Below are the code and all the weights of a small trained network. Each question names an input and a class and asks about switching units off, where a switched-off unit gives its printed mean instead of its output.

import numpy as np


def w(rows, s, z=0):
    codes = np.array(rows[::2]) - 128.0
    scale = np.full(codes.shape[1], s)
    scale[-1] = z or s
    return codes * scale


def f(y):
    return np.maximum(y, 0)


def log_softmax(a):
    a = a - a.max(-1, keepdims=True)
    return a - np.log(np.exp(a).sum(-1, keepdims=True))


def net(x, mask):
    res = np.array(x, float).reshape(1, 7) / 4 @ E
    y = f(res @ A[0][:, :-1].T + A[0][:, -1])
    res = res + np.where(mask, y, B[0][:, -1]) @ B[0][:, :-1]
    return log_softmax(res[-1] @ U[:, :-1].T + U[:, -1])


A, B = {}, {}
E = w([
[146,120,145],'x0',
[127,124,131],'x1',
[112,128,119],'x2',
[11,142,208],'x3',
[195,32,211],'x4',
[142,125,139],'x5',
[61,1,130],'x6',
],0.0067)
A[0] = w([
[174,170,167,127],'N0',
[86,92,116,90],'N1',
[191,217,127,254],'N2',
[118,42,189,114],'N3',
[62,188,127,191],'N4',
[138,169,189,112],'N5',
[80,90,166,107],'N6',
[190,61,74,242],'N7',
[183,111,120,148],'N8',
[77,167,38,152],'N9',
[253,43,108,69],'N10',
[148,172,158,192],'N11',
[124,155,142,68],'N12',
[130,107,84,32],'N13',
[103,71,143,173],'N14',
[34,108,71,200],'N15',
[94,149,78,177],'N16',
[88,70,130,130],'N17',
],0.015,0.0035)
B[0] = w([
[146,155,111,173],'N0',
[89,125,161,162],'N1',
[186,183,50,247],'N2',
[203,92,187,210],'N3',
[135,201,159,200],'N4',
[165,209,151,158],'N5',
[195,168,206,181],'N6',
[2,8,76,216],'N7',
[99,105,56,174],'N8',
[81,216,68,207],'N9',
[91,108,71,224],'N10',
[220,140,125,176],'N11',
[74,156,150,139],'N12',
[49,138,119,138],'N13',
[136,50,225,188],'N14',
[64,144,167,204],'N15',
[128,199,86,179],'N16',
[106,43,186,183],'N17',
],0.0063,0.011)
U = w([
[206,168,3,47],'0',
[141,200,103,237],'1',
[174,105,1,177],'2',
[229,184,198,179],'3',
[48,118,74,255],'4',
[18,149,198,20],'5',
[80,61,108,151],'6',
[176,105,211,31],'7',
],0.0079,0.0041)

Each question gives the input, the list of numbers given to net, and the class t.
The units are the neurons (one row each of A and B). Each row of codes is followed by its name. A weight is (code - 128) times the scale printed after its matrix; where a second scale follows, it is the last column's (A, B and U).
mask holds one flag per neuron, in row order. A switched-off neuron (its flag False) gives its mean, the last column of its row in B, instead of its output. The means were averaged over made-up inputs and are rounded, as every weight is.
A unit's drop is (log p(t) with every unit on - log p(t) with that unit switched off) / (log p(t) with every unit on - log p(t) with every unit switched off).
The circuit of an input: a set's keep is (log p(t) with only the set's units on - log p(t) with every unit switched off) / (log p(t) with every unit on - log p(t) with every unit switched off). Starting from the 12 units with the biggest drops (on a tie, the unit counted first), units are removed one at a time, each time the one whose removal leaves the highest keep (on an exact tie, the one counted first), for as long as the keep stays at least 0.8.
circuit, biggest first: the units of the circuit, biggest drop first
unit that matters most: the unit with the biggest drop
top k neurons: the k neurons with the biggest drops, biggest first
drop of u: that unit's drop, to one decimal
input [3,-8,-1,-8,1,-2,2], class 6: circuit, biggest first -> (N7)
input [8,-3,2,1,4,-8,8], class 7: circuit, biggest first -> (N3; N14)
input [-4,-7,2,7,-6,-4,2], class 5: top 2 neurons -> (N15; N2)
input [7,6,1,2,3,-8,-2], class 3: circuit, biggest first -> (N7; N10)
input [-7,2,0,-7,3,4,5], class 6: circuit, biggest first -> (N7; N2)
input [-4,8,-3,7,3,0,-8], class 3: circuit, biggest first -> (N7; N5)
input [-4,2,1,-7,4,8,-5], class 2: circuit, biggest first -> (N7; N10; N8)
input [-2,-2,0,5,2,-8,-6], class 3: circuit, biggest first -> (N7; N10)
input [7,7,-7,1,-5,-7,4], class 5: circuit, biggest first -> (N2; N15; N10)
input [-4,6,-1,7,3,3,7], class 7: top 2 neurons -> (N3; N6)
input [-5,3,-7,-5,5,-4,1], class 6: top 3 neurons -> (N7; N2; N9)
input [-8,4,2,6,2,-5,0], class 3: top 3 neurons -> (N7; N6; N10)
input [7,1,0,2,-2,-1,5], class 5: top 3 neurons -> (N2; N15; N11)
input [1,-7,1,2,-4,1,3], class 5: unit that matters most -> N2
input [6,-1,3,-5,7,0,-8], class 2: top 2 neurons -> (N7; N10)
input [-5,5,-3,3,3,6,-3], class 3: drop of N14 -> -0.1
input [-4,-1,-5,-7,8,0,1], class 6: drop of N10 -> -0.1
input [-4,5,-8,3,-5,8,5], class 5: drop of N15 -> 0.2
